Look-ups in named tables: a row name and a column name give one cell, copied from the table.

naguben =
|  | nakomu | dap | vidiv |
|---|---|---|---|
| dodi | 101 | 200 | 26 |
| godogu | 94 | 167 | 74 |
| gizomat | 51 | 108 | 26 |
| geful | 161 | 66 | 26 |
| viro | 94 | 111 | 9 |

geful, dap => 66
gizomat, dap => 108
dodi, vidiv => 26
gizomat, vidiv => 26
godogu, dap => 167
viro, dap => 111
viro, nakomu => 94
Which row has the largest nakomu? geful

ruk =
|  | fosik | fam | botozi | gaf | nup | sozisuz | menon | fipan |
|---|---|---|---|---|---|---|---|---|
| folilef | 44036 | 74262 | 35762 | 51127 | 30040 | 55223 | 69756 | 40336 |
| gogi | 44761 | 63012 | 82362 | 48639 | 77395 | 63814 | 78394 | 36708 |
| fopod | 23773 | 65879 | 65993 | 49638 | 59576 | 27582 | 63981 | 77443 |
| konurap | 27230 | 61281 | 60851 | 50854 | 35791 | 70982 | 50154 | 54445 |
| pel | 43860 | 82653 | 36895 | 48822 | 30950 | 55804 | 72698 | 44667 |
| fop | 69387 | 80733 | 46650 | 47254 | 91758 | 38867 | 36949 | 70011 |
| vemitof | 87546 | 36639 | 44884 | 69873 | 63298 | 49978 | 45633 | 63798 |
| momeriz | 33892 | 66097 | 66461 | 46809 | 74544 | 36983 | 67997 | 46106 |
| rabali | 61186 | 65663 | 87011 | 52184 | 50187 | 87313 | 88165 | 66879 |
| pibure | 27536 | 70894 | 70529 | 46990 | 70252 | 29554 | 57485 | 86322 |

What is the sozisuz of folilef in ruk?
55223
What is the fosik of folilef in ruk?
44036
What is the nup of momeriz in ruk?
74544
What is the gaf of rabali in ruk?
52184
What is the fosik of pel in ruk?
43860
What is the menon of fopod in ruk?
63981
What is the fipan of rabali in ruk?
66879
What is the menon of konurap in ruk?
50154
What is the sozisuz of fopod in ruk?
27582
What is the fipan of konurap in ruk?
54445
What is the sozisuz of konurap in ruk?
70982
What is the botozi of gogi in ruk?
82362
What is the nup of vemitof in ruk?
63298
What is the nup of konurap in ruk?
35791
What is the fam of pibure in ruk?
70894
What is the sozisuz of rabali in ruk?
87313
What is the menon of momeriz in ruk?
67997
What is the fipan of fop in ruk?
70011

vimon
|  | gaku | bovu |
|---|---|---|
| nedok | 15 | -73 |
| gof | -26 | -85 |
| gomaf | -98 | 85 |
| ripuv | -81 | 26 |
| ged | 18 | -23 |
| tebati | -66 | -36 |
| sotirun | -12 | -57 |
| sab | -9 | -59 |
| peroba | 57 | -31 |
| dilu | 60 | -15 |
| vevemus | 0 | -62 |
| dovadi | 30 | -55 |
| ratuver | -63 | 52 |
| dig | 11 | -82 |

bovu of gof: -85
bovu of dig: -82
gaku of ged: 18
gaku of nedok: 15
gaku of sab: -9
gaku of ripuv: -81
bovu of gomaf: 85
bovu of sotirun: -57
gaku of tebati: -66
bovu of peroba: -31
gaku of dovadi: 30
bovu of tebati: -36
gaku of vevemus: 0
gaku of peroba: 57
Row with the largest bovu: gomaf

Table suna
cols = kevebav, rupa, bufek, mukel, fidazav
nimilun: [313, 566, 658, 569, 398]
vonegiz: [634, 566, 444, 646, 405]
reg: [205, 610, 644, 459, 682]
miv: [276, 497, 675, 547, 408]
lusate: [260, 441, 688, 510, 416]
daziv: [654, 422, 473, 377, 517]
zan: [664, 402, 469, 464, 326]
mezas: [630, 652, 447, 541, 349]
redabo: [571, 653, 464, 697, 499]
ded: [518, 420, 530, 756, 549]
rut: [289, 460, 662, 531, 436]
nizupo: [439, 580, 610, 485, 552]
bivazo: [536, 680, 554, 547, 639]
foromev: [658, 377, 470, 370, 488]

What is the rupa of ded in suna?
420
What is the mukel of mezas in suna?
541
What is the mukel of reg in suna?
459
What is the fidazav of zan in suna?
326
What is the bufek of miv in suna?
675
What is the bufek of nizupo in suna?
610
What is the kevebav of miv in suna?
276
What is the mukel of zan in suna?
464
What is the kevebav of lusate in suna?
260
What is the kevebav of rut in suna?
289
Row with the largest rupa: bivazo

Table samas
	loguvo	vimi	mera	nusul	nin	lenor	kogodu	torudi	zof
damate	-0.49	0.07	-0.83	-0.11	-0.14	-0.15	0.92	-0.52	-0.55
vurudaz	-3.54	0.08	-2.96	-2.41	-1.04	1.93	-2.23	-1.06	0.39
busa	-0.35	-2.24	-2.21	-2.99	1.47	0.07	3.89	-2.30	0.50
tedire	-0.38	-0.46	0.62	0.32	-0.13	0.05	0.29	-1.10	0.20
nibufa	-0.29	-0.21	-1.41	-0.51	0.45	0.99	-1.30	-0.49	-0.52
dofu	1.50	-1.82	-1.52	0.90	0.20	0.98	0.42	-1.50	0.72
rumo	-0.57	-1.04	7.69	-8.31	-4.21	1.35	3.93	-0.14	-3.36
gatamif	0.94	-0.86	-0.24	-0.30	0.16	-0.02	-0.13	-0.76	-0.34
vun	0.25	-0.75	1.34	0.99	-1.06	0.16	0.00	0.49	-0.97

vimi of busa: -2.24
torudi of tedire: -1.10
loguvo of dofu: 1.50
vimi of vurudaz: 0.08
zof of busa: 0.50
loguvo of damate: -0.49
mera of damate: -0.83
nin of tedire: -0.13
mera of busa: -2.21
nusul of rumo: -8.31
nusul of damate: -0.11
loguvo of rumo: -0.57
Which row has the largest nusul? vun

